Below are the code and all the weights of a small trained network. Each question names an input and a target symbol and asks about switching units off, where a switched-off unit gives its printed mean instead of its output.

import numpy as np


def w(rows, s, z=0):
    codes = np.array(rows[::2]) - 128.0
    scale = np.full(codes.shape[1], s)
    scale[-1] = z or s
    return codes * scale


def f(y):
    return np.maximum(y, 0)


def softmax(a):
    e = np.exp(a - a.max(-1, keepdims=True))
    return e / e.sum(-1, keepdims=True)


def log_softmax(a):
    a = a - a.max(-1, keepdims=True)
    return a - np.log(np.exp(a).sum(-1, keepdims=True))


def net(x, mask):
    ids = ['αβγδζλμξπφψω'.index(c) for c in x.split()]
    T = len(ids)
    res = E[ids] + P[:T]
    u = 0
    for l in range(3):
        q, k, v = (res @ M[l].T for M in (Q, K, V))
        z = softmax(np.where(np.tri(T) > 0, q @ k.T / 3**0.5, -1e9)) @ v
        res = res + np.where(mask[u], z, O[l][:, -1]) @ O[l][:, :-1]
        u += 1
        y = f(res @ A[l][:, :-1].T + A[l][:, -1])
        res = res + np.where(mask[u : u + 4], y, B[l][:, -1]) @ B[l][:, :-1]
        u += 4
    return log_softmax(res[-1] @ U[:, :-1].T + U[:, -1])


Q, K, V, O, A, B = {}, {}, {}, {}, {}, {}
E = w([
[138,36,85,194,81,194,156,230,214],'α',
[232,76,79,113,182,45,95,85,154],'β',
[60,89,141,246,152,41,43,143,70],'γ',
[110,166,158,67,132,161,68,117,217],'δ',
[85,111,174,120,167,129,27,114,174],'ζ',
[56,151,199,114,169,111,169,141,77],'λ',
[159,187,159,116,78,173,164,63,132],'μ',
[154,88,200,254,128,92,183,117,47],'ξ',
[114,178,156,168,40,192,180,218,131],'π',
[32,117,97,78,88,156,91,129,70],'φ',
[163,99,65,121,107,151,80,70,91],'ψ',
[192,200,51,112,35,87,73,154,234],'ω',
],0.0086)
P = w([
[212,167,107,155,244,190,54,253,80],'0',
[189,163,124,149,210,181,69,233,89],'1',
[166,138,119,160,177,174,94,198,115],'2',
[144,139,114,160,157,145,123,181,127],'3',
[133,126,113,163,136,145,142,162,152],'4',
[142,117,114,155,132,119,151,149,149],'5',
[112,110,112,143,114,106,178,149,160],'6',
[106,99,113,140,95,101,180,139,166],'7',
[105,96,120,153,82,83,182,113,167],'8',
[98,75,133,136,62,66,188,115,179],'9',
[74,91,114,148,64,64,196,102,186],'10',
[69,80,126,143,34,43,207,87,185],'11',
[70,81,125,149,36,38,204,82,197],'12',
],0.0032)
Q[0] = w([
[249,164,66,81,165,99,109,142,68],'0.h0',
[177,105,103,113,113,78,147,196,168],'0.h0',
[146,107,69,180,143,171,158,151,91],'0.h0',
],0.015)
K[0] = w([
[116,170,190,141,158,253,100,155,92],'0.h0',
[87,79,167,130,186,133,106,107,137],'0.h0',
[94,140,163,54,147,138,132,81,158],'0.h0',
],0.016)
V[0] = w([
[145,97,168,129,175,247,75,226,86],'0.h0',
[90,110,43,70,162,102,146,157,94],'0.h0',
[23,145,156,255,101,225,16,125,61],'0.h0',
],0.0053)
O[0] = w([
[128,158,53,147,231,187,127,142,163,247],'0.h0',
[122,100,130,66,138,106,171,157,100,99],'0.h0',
[3,246,26,192,242,141,196,63,202,216],'0.h0',
],0.0038,0.0011)
A[0] = w([
[107,140,151,12,99,108,180,42,107,5],'0.n0',
[30,150,150,19,166,147,143,160,1,136],'0.n1',
[70,118,11,43,122,211,63,111,43,85],'0.n2',
[190,167,190,56,131,228,216,28,89,57],'0.n3',
],0.0099,0.0016)
B[0] = w([
[87,73,122,120,49,145,159,12,183,180],'0.n0',
[18,154,89,68,185,83,210,170,31,251],'0.n1',
[86,106,83,112,28,224,22,82,20,213],'0.n2',
[162,240,163,108,69,3,57,147,75,184],'0.n3',
],0.0065,0.0026)
Q[1] = w([
[167,195,2,80,105,27,110,111,183],'1.h0',
[106,124,146,200,15,221,105,94,27],'1.h0',
[201,107,28,114,174,75,221,115,190],'1.h0',
],0.0086)
K[1] = w([
[119,46,182,2,121,50,122,77,160],'1.h0',
[165,225,76,112,197,196,136,105,125],'1.h0',
[153,88,221,52,53,94,138,159,130],'1.h0',
],0.0097)
V[1] = w([
[124,126,200,153,87,152,146,167,71],'1.h0',
[206,179,32,116,254,111,121,23,88],'1.h0',
[210,240,29,50,189,126,131,127,106],'1.h0',
],0.0066)
O[1] = w([
[111,153,119,176,196,184,131,117,165,102],'1.h0',
[217,30,230,63,73,87,60,185,57,245],'1.h0',
[254,108,183,93,69,103,84,219,80,253],'1.h0',
],0.0039,0.0028)
A[1] = w([
[149,86,136,233,162,187,137,207,87,191],'1.n0',
[135,129,171,112,138,114,184,48,154,25],'1.n1',
[87,138,243,47,211,216,9,132,208,2],'1.n2',
[156,217,195,173,116,163,199,160,71,231],'1.n3',
],0.012,0.00093)
B[1] = w([
[111,110,71,201,185,180,133,157,148,243],'1.n0',
[94,168,98,111,131,87,160,105,145,163],'1.n1',
[102,79,254,124,110,179,79,58,211,196],'1.n2',
[160,149,210,139,111,143,157,177,115,254],'1.n3',
],0.01,0.0051)
Q[2] = w([
[147,107,59,154,100,116,5,69,144],'2.h0',
[201,203,109,64,58,188,119,133,227],'2.h0',
[78,193,146,40,112,122,118,113,62],'2.h0',
],0.025)
K[2] = w([
[192,96,28,62,157,102,5,12,133],'2.h0',
[230,254,88,27,24,190,140,181,243],'2.h0',
[33,214,181,56,111,160,76,117,33],'2.h0',
],0.017)
V[2] = w([
[111,6,158,87,69,49,115,227,157],'2.h0',
[199,137,151,25,254,200,60,221,144],'2.h0',
[167,60,150,103,143,171,143,121,127],'2.h0',
],0.0078)
O[2] = w([
[25,184,9,172,254,184,159,124,183,177],'2.h0',
[24,98,123,98,52,27,200,27,211,254],'2.h0',
[94,72,70,109,128,83,181,169,151,138],'2.h0',
],0.0037,0.0051)
A[2] = w([
[242,92,90,104,242,141,65,102,92,175],'2.n0',
[189,161,123,162,202,100,45,225,121,246],'2.n1',
[174,99,153,168,254,119,87,163,32,167],'2.n2',
[183,169,32,68,142,188,59,198,186,78],'2.n3',
],0.017,0.0014)
B[2] = w([
[134,79,82,43,90,113,102,195,163,183],'2.n0',
[107,179,81,205,45,90,100,128,163,252],'2.n1',
[178,102,144,79,252,149,117,109,84,255],'2.n2',
[128,106,144,130,106,132,200,33,75,208],'2.n3',
],0.016,0.0081)
U = w([
[32,123,55,251,95,240,170,209,171,156],'α',
[101,152,13,88,164,35,119,141,227,169],'β',
[136,127,123,197,173,70,53,106,112,92],'γ',
[93,149,184,104,127,191,90,73,218,108],'δ',
[70,90,216,142,118,129,68,85,171,92],'ζ',
[3,177,159,60,176,133,171,133,41,155],'λ',
[206,207,199,142,45,13,105,68,80,84],'μ',
[188,146,189,107,201,132,209,130,129,229],'ξ',
[143,208,159,190,37,177,132,243,134,218],'π',
[103,90,114,68,65,224,88,120,26,68],'φ',
[204,35,124,71,50,73,120,162,125,150],'ψ',
[128,139,97,177,96,138,188,39,127,2],'ω',
],0.0041,0.0032)

Each question gives the input, a string of symbols that net reads in full, and the target symbol t.
The units are the heads (3 rows each of Q, K, V and O) and the neurons (one row each of A and B). Each row of codes is followed by its name. A weight is (code - 128) times the scale printed after its matrix; where a second scale follows, it is the last column's (O, A, B and U).
mask holds one flag per unit, layer by layer, with each layer's heads first. A switched-off unit (its flag False) gives its mean, the last column of its rows in O or B, instead of its output. The means were averaged over made-up inputs and are rounded, as every weight is.
A unit's drop is (log p(t) with every unit on - log p(t) with that unit switched off) / (log p(t) with every unit on - log p(t) with every unit switched off).
The circuit of an input: a set's keep is (log p(t) with only the set's units on - log p(t) with every unit switched off) / (log p(t) with every unit on - log p(t) with every unit switched off). Starting from the 12 units with the biggest drops (on a tie, the unit counted first), units are removed one at a time, each time the one whose removal leaves the highest keep (on an exact tie, the one counted first), for as long as the keep stays at least 0.8.
circuit, biggest first: the units of the circuit, biggest drop first
unit that matters most: the unit with the biggest drop
top k neurons: the k neurons with the biggest drops, biggest first
top k neurons in layer l: the k neurons of layer l with the biggest drops, biggest first
input γ δ β π, target α: circuit, biggest first	(1.n0, 2.n2)
input α λ ω α γ μ λ δ γ γ, target γ: circuit, biggest first	(2.n2, 2.h0, 2.n1)
input ψ π μ ζ ζ π ζ β ω, target ω: circuit, biggest first	(2.n3, 2.h0, 1.n3)
input μ λ δ β, target ψ: top 3 neurons	(2.n0, 1.n3, 0.n1)
input μ ψ β λ γ π β β φ ξ λ δ, target δ: circuit, biggest first	(1.n2, 0.n1)
input ξ α φ ξ ω μ λ ζ β ω δ γ, target β: top 2 neurons	(1.n3, 2.n1)
input β δ δ α π ξ λ ζ γ λ λ α, target α: circuit, biggest first	(2.n2, 1.n0)
input μ ψ ζ π β, target β: unit that matters most	2.n0
input α φ γ δ λ λ γ λ, target λ: circuit, biggest first	(0.n1, 2.n1)
input λ λ ψ λ, target λ: top 3 neurons	(0.n1, 2.n1, 1.n2)
input δ μ ξ φ π β δ α μ ψ, target φ: circuit, biggest first	(0.n2, 2.h0, 2.n1)
input π π δ π μ, target μ: circuit, biggest first	(0.n3, 2.h0)
input μ β γ π ψ β ξ β μ ψ λ, target ξ: circuit, biggest first	(2.h0, 2.n2)
input β λ ζ ω φ ψ λ β ψ δ γ, target γ: circuit, biggest first	(2.n2, 2.n1, 2.h0)
input ζ γ μ π δ β λ λ β, target β: unit that matters most	1.n3
input β β λ ω λ β ξ φ, target φ: top 2 neurons in layer 0	(0.n2, 0.n0)
input ω α φ π λ φ λ δ β β ω γ φ, target φ: top 2 neurons	(0.n2, 2.n1)
input β φ ω ψ λ φ μ μ φ ζ ζ, target ζ: top 2 neurons in layer 1	(1.n2, 1.n0)
input α ω ξ ω ω α ω β γ π, target π: top 2 neurons	(1.n3, 2.n2)
input β δ ω λ, target ξ: top 3 neurons	(2.n2, 0.n1, 2.n1)
input π ψ ψ ψ γ λ β φ, target λ: top neuron in layer 0	(0.n1)
input β π β ψ γ λ ψ, target ψ: top 2 neurons in layer 0	(0.n2, 0.n1)
input γ α ψ φ, target λ: top 3 neurons in layer 2	(2.n1, 2.n0, 2.n2)
input μ δ ω γ β β α, target ω: top 3 neurons in layer 1	(1.n3, 1.n2, 1.n0)
